Below are the code and all the weights of a small trained network. Each question names an input and a class and asks about switching units off, where a switched-off unit gives its printed mean instead of its output.

import numpy as np


def w(rows, s, z=0):
    codes = np.array(rows[::2]) - 128.0
    scale = np.full(codes.shape[1], s)
    scale[-1] = z or s
    return codes * scale


def norm(h):
    return h / np.sqrt((h * h).mean(-1, keepdims=True) + 1e-5)


def f(y):
    return y / 2 * (1 + np.tanh(0.7978845608 * (y + 0.044715 * y**3)))


def log_softmax(a):
    a = a - a.max(-1, keepdims=True)
    return a - np.log(np.exp(a).sum(-1, keepdims=True))


def net(x, mask):
    res = np.array(x, float).reshape(1, 8) / 4 @ E
    u = 0
    for l in range(4):
        y = f(norm(res) @ A[l][:, :-1].T + A[l][:, -1])
        res = res + np.where(mask[u : u + 8], y, B[l][:, -1]) @ B[l][:, :-1]
        u += 8
    return log_softmax(norm(res)[-1] @ U[:, :-1].T + U[:, -1])


A, B = {}, {}
E = w([
[126,174,223,187,203,186],'x0',
[32,37,87,140,161,250],'x1',
[191,167,59,97,62,138],'x2',
[193,101,199,155,132,137],'x3',
[218,177,179,28,91,199],'x4',
[151,210,58,45,213,153],'x5',
[190,166,75,199,134,168],'x6',
[157,107,143,163,217,93],'x7',
],0.0023)
A[0] = w([
[138,122,87,116,195,185,3],'L0N0',
[153,184,187,185,253,128,87],'L0N1',
[155,160,102,230,100,77,45],'L0N2',
[37,183,28,99,163,122,66],'L0N3',
[121,17,51,145,119,38,59],'L0N4',
[153,168,95,228,107,85,58],'L0N5',
[126,128,127,130,137,137,94],'L0N6',
[89,97,150,156,152,109,53],'L0N7',
],0.0042,0.0025)
B[0] = w([
[140,129,104,122,155,172,78],'L0N0',
[88,140,93,96,67,121,254],'L0N1',
[135,160,92,198,143,125,124],'L0N2',
[172,99,137,97,139,88,172],'L0N3',
[103,255,165,116,119,163,178],'L0N4',
[137,142,100,182,131,119,130],'L0N5',
[127,137,132,132,131,143,99],'L0N6',
[102,140,146,137,152,146,103],'L0N7',
],0.0048,0.0013)
A[1] = w([
[166,97,247,252,216,243,2],'L1N0',
[140,115,66,107,232,229,25],'L1N1',
[237,215,56,66,40,172,128],'L1N2',
[142,147,134,144,206,127,88],'L1N3',
[99,89,196,18,149,195,101],'L1N4',
[118,109,148,126,136,132,117],'L1N5',
[7,77,182,200,216,112,75],'L1N6',
[120,64,88,108,75,123,96],'L1N7',
],0.0035,0.003)
B[1] = w([
[40,151,64,53,75,65,159],'L1N0',
[169,122,55,119,183,214,114],'L1N1',
[2,135,193,159,149,113,253],'L1N2',
[108,127,102,122,89,136,109],'L1N3',
[139,192,73,245,110,104,179],'L1N4',
[135,128,124,147,134,126,122],'L1N5',
[34,85,179,185,168,120,189],'L1N6',
[111,146,112,121,87,148,115],'L1N7',
],0.0037,0.0019)
A[2] = w([
[166,79,47,99,253,248,4],'L2N0',
[204,237,175,100,114,199,46],'L2N1',
[82,85,170,45,177,161,121],'L2N2',
[236,120,144,181,154,61,121],'L2N3',
[128,129,127,128,128,128,126],'L2N4',
[157,158,152,93,178,12,99],'L2N5',
[117,129,119,121,91,117,75],'L2N6',
[118,138,124,119,113,122,94],'L2N7',
],0.004,0.0026)
B[2] = w([
[139,200,40,127,179,245,191],'L2N0',
[44,198,252,95,148,141,160],'L2N1',
[135,176,107,208,122,95,180],'L2N2',
[209,132,149,161,114,135,176],'L2N3',
[128,130,126,129,127,130,126],'L2N4',
[161,40,129,114,129,157,248],'L2N5',
[115,127,100,99,128,142,88],'L2N6',
[112,120,117,111,123,124,102],'L2N7',
],0.0038,0.0011)
A[3] = w([
[90,74,99,3,60,155,41],'L3N0',
[126,113,173,168,53,23,147],'L3N1',
[90,78,146,148,127,152,96],'L3N2',
[118,79,162,186,33,245,30],'L3N3',
[235,231,72,48,105,89,1],'L3N4',
[89,43,11,144,120,121,54],'L3N5',
[114,180,150,117,94,133,50],'L3N6',
[114,163,63,53,217,55,1],'L3N7',
],0.0045,0.002)
B[3] = w([
[125,186,50,220,66,97,141],'L3N0',
[150,135,64,108,176,186,252],'L3N1',
[117,71,151,154,136,153,137],'L3N2',
[180,8,116,35,161,152,153],'L3N3',
[58,32,159,169,160,130,161],'L3N4',
[160,182,254,89,93,124,147],'L3N5',
[92,140,143,82,132,121,122],'L3N6',
[163,38,101,51,178,133,140],'L3N7',
],0.0042,0.0028)
U = w([
[188,174,73,236,132,87,180],'0',
[139,76,78,33,212,46,76],'1',
[114,170,46,103,208,244,194],'2',
[243,100,206,115,107,75,6],'3',
[105,222,220,71,122,155,166],'4',
[83,157,49,81,17,88,154],'5',
[150,10,145,106,66,217,13],'6',
[10,47,173,197,176,113,212],'7',
],0.012,0.0012)

Each question gives the input, the list of numbers given to net, and the class t.
The units are the neurons (one row each of A and B). Each row of codes is followed by its name. A weight is (code - 128) times the scale printed after its matrix; where a second scale follows, it is the last column's (A, B and U).
mask holds one flag per neuron, layer by layer. A switched-off neuron (its flag False) gives its mean, the last column of its row in B, instead of its output. The means were averaged over made-up inputs and are rounded, as every weight is.
A unit's drop is (log p(t) with every unit on - log p(t) with that unit switched off) / (log p(t) with every unit on - log p(t) with every unit switched off).
The circuit of an input: a set's keep is (log p(t) with only the set's units on - log p(t) with every unit switched off) / (log p(t) with every unit on - log p(t) with every unit switched off). Starting from the 12 units with the biggest drops (on a tie, the unit counted first), units are removed one at a time, each time the one whose removal leaves the highest keep (on an exact tie, the one counted first), for as long as the keep stays at least 0.8.
circuit, biggest first: the units of the circuit, biggest drop first
k most important neurons: the k neurons with the biggest drops, biggest first
k most important neurons of layer l: the k neurons of layer l with the biggest drops, biggest first
drop of u: that unit's drop, to one decimal
input [3,-1,-2,-8,-8,7,4,-6], class 1: 3 most important neurons	L0N3, L3N7, L3N1
input [5,-6,3,-8,5,-2,7,1], class 4: circuit, biggest first	L2N1
input [2,-6,-7,4,-3,1,1,2], class 0: circuit, biggest first	L1N2, L3N1, L0N1
input [-4,5,2,3,6,0,-4,4], class 2: circuit, biggest first	L2N0, L0N1, L1N4
input [8,-8,-1,-2,-3,-6,-3,-4], class 0: circuit, biggest first	L1N2, L3N1, L0N2
input [-8,-2,5,6,7,7,6,0], class 4: circuit, biggest first	L2N1, L1N2
input [4,-6,8,3,8,7,4,4], class 4: circuit, biggest first	L2N1, L1N2
input [7,-7,7,0,-3,-1,-7,-1], class 3: circuit, biggest first	L0N4, L2N5
input [-5,8,-8,-1,4,-3,8,5], class 2: 4 most important neurons	L2N0, L1N1, L1N2, L0N0
input [-5,1,-3,8,-5,-4,4,-5], class 6: 2 most important neurons of layer 2	L2N2, L2N1
input [0,-5,-5,6,-4,1,-2,-6], class 3: 2 most important neurons of layer 1	L1N2, L1N4
input [-1,-3,-3,4,0,6,2,0], class 1: 3 most important neurons	L0N1, L0N4, L1N2
input [-1,-3,-3,-2,-6,-8,6,-1], class 0: 2 most important neurons	L1N2, L0N2
input [-6,0,-5,6,8,1,1,-3], class 4: circuit, biggest first	L2N1
input [3,1,2,7,6,-1,7,1], class 4: 2 most important neurons of layer 1	L1N0, L1N2
input [5,-7,-3,-6,-2,5,6,-5], class 1: 3 most important neurons of layer 0	L0N4, L0N3, L0N1
input [-3,-7,6,0,-4,7,4,-2], class 1: 2 most important neurons of layer 3	L3N4, L3N7
input [-1,-3,5,3,6,-1,0,1], class 4: drop of L3N7	0.1
input [3,-8,5,-6,6,0,8,2], class 4: drop of L2N1	0.6
input [-6,-3,-4,-6,-5,1,0,1], class 1: drop of L3N7	0.3
